Below are the code and all the weights of a small trained network. Each question names an input and a class and asks about switching units off, where a switched-off unit gives its printed mean instead of its output.

import numpy as np


def w(rows, s, z=0):
    codes = np.array(rows[::2]) - 128.0
    scale = np.full(codes.shape[1], s)
    scale[-1] = z or s
    return codes * scale


def f(y):
    return np.maximum(y, 0)


def log_softmax(a):
    a = a - a.max(-1, keepdims=True)
    return a - np.log(np.exp(a).sum(-1, keepdims=True))


def net(x, mask):
    res = np.array(x, float).reshape(1, 7) / 4 @ E
    y = f(res @ A[0][:, :-1].T + A[0][:, -1])
    res = res + np.where(mask, y, B[0][:, -1]) @ B[0][:, :-1]
    return log_softmax(res[-1] @ U[:, :-1].T + U[:, -1])


A, B = {}, {}
E = w([
[113,117,88,21,195],'x0',
[130,128,127,129,128],'x1',
[129,127,127,128,127],'x2',
[190,48,183,23,29],'x3',
[129,128,127,128,127],'x4',
[134,254,163,67,110],'x5',
[222,118,151,149,201],'x6',
],0.0087)
A[0] = w([
[200,128,182,140,158,156],'N0',
[113,156,96,159,141,38],'N1',
[160,202,127,119,116,57],'N2',
[180,145,113,153,178,52],'N3',
[128,154,81,144,150,64],'N4',
[76,112,90,55,206,70],'N5',
[2,136,88,120,85,60],'N6',
[123,152,124,183,155,110],'N7',
[141,91,151,101,68,158],'N8',
[156,246,160,113,130,40],'N9',
[113,33,73,196,163,90],'N10',
[100,148,149,172,152,147],'N11',
[156,134,93,100,182,96],'N12',
[78,178,66,160,200,12],'N13',
[123,183,142,132,133,68],'N14',
[111,131,115,91,171,90],'N15',
[107,71,135,156,137,31],'N16',
[100,126,105,132,112,63],'N17',
[77,145,126,175,155,76],'N18',
[64,141,115,122,88,59],'N19',
[157,178,126,120,129,7],'N20',
[115,138,140,170,95,83],'N21',
[178,147,137,152,166,40],'N22',
[151,157,193,245,73,73],'N23',
],0.015,0.002)
B[0] = w([
[207,147,122,148,130,197],'N0',
[155,128,140,89,112,174],'N1',
[85,102,160,130,149,183],'N2',
[165,127,116,191,153,179],'N3',
[161,133,139,89,135,170],'N4',
[73,155,36,117,88,209],'N5',
[193,126,108,204,167,217],'N6',
[169,139,150,108,116,193],'N7',
[185,139,172,78,119,220],'N8',
[51,107,187,138,148,222],'N9',
[37,130,200,143,155,232],'N10',
[154,117,134,109,100,185],'N11',
[144,122,75,151,114,175],'N12',
[173,118,160,78,97,236],'N13',
[93,137,146,144,128,171],'N14',
[101,115,89,134,100,167],'N15',
[106,140,169,126,136,169],'N16',
[133,151,134,141,149,148],'N17',
[152,117,151,87,115,195],'N18',
[166,119,146,165,166,179],'N19',
[104,129,150,147,134,160],'N20',
[130,133,76,132,115,170],'N21',
[164,120,116,172,161,171],'N22',
[70,134,3,103,106,246],'N23',
],0.024,0.012)
U = w([
[183,144,157,4,83,149],'0',
[84,162,18,100,108,255],'1',
[51,145,188,135,169,42],'2',
[204,161,98,207,192,60],'3',
],0.011,0.0023)

Each question gives the input, the list of numbers given to net, and the class t.
The units are the neurons (one row each of A and B). Each row of codes is followed by its name. A weight is (code - 128) times the scale printed after its matrix; where a second scale follows, it is the last column's (A, B and U).
mask holds one flag per neuron, in row order. A switched-off neuron (its flag False) gives its mean, the last column of its row in B, instead of its output. The means were averaged over made-up inputs and are rounded, as every weight is.
A unit's drop is (log p(t) with every unit on - log p(t) with that unit switched off) / (log p(t) with every unit on - log p(t) with every unit switched off).
The circuit of an input: a set's keep is (log p(t) with only the set's units on - log p(t) with every unit switched off) / (log p(t) with every unit on - log p(t) with every unit switched off). Starting from the 12 units with the biggest drops (on a tie, the unit counted first), units are removed one at a time, each time the one whose removal leaves the highest keep (on an exact tie, the one counted first), for as long as the keep stays at least 0.8.
circuit, biggest first: the units of the circuit, biggest drop first
most important unit: the unit with the biggest drop
k most important neurons: the k neurons with the biggest drops, biggest first
drop when u is switched off: that unit's drop, to one decimal
input [3,0,4,6,3,-1,-7], class 3: most important unit	N6
input [6,2,0,5,3,6,1], class 1: 2 most important neurons	[N10, N5]
input [4,-2,8,4,-1,-6,-3], class 2: 3 most important neurons	[N23, N10, N13]
input [2,-6,-7,2,-5,3,4], class 3: 2 most important neurons	[N10, N23]
input [8,-8,7,7,3,3,-8], class 1: 2 most important neurons	[N5, N13]
input [0,-6,3,-2,2,1,1], class 0: circuit, biggest first	[N6, N23]
input [-3,0,-6,1,-1,1,-5], class 3: 2 most important neurons	[N6, N5]
input [-6,7,-6,6,-5,-8,-4], class 2: 2 most important neurons	[N10, N13]
input [-6,-6,-7,-6,5,5,-6], class 0: 3 most important neurons	[N13, N18, N5]
input [6,-5,-1,1,8,-3,5], class 1: 2 most important neurons	[N5, N6]
input [-7,4,3,-5,-3,7,2], class 1: 2 most important neurons	[N23, N10]
input [5,2,-6,-7,-6,8,-2], class 2: 4 most important neurons	[N9, N2, N14, N8]
input [0,-3,-3,5,8,6,1], class 2: drop when N13 is switched off	0.5
input [-5,8,-1,1,-8,-5,-8], class 3: circuit, biggest first	[N6]
input [8,8,7,1,8,1,-4], class 1: drop when N3 is switched off	0.0
input [3,-4,2,0,-2,-7,5], class 2: drop when N10 is switched off	2.2
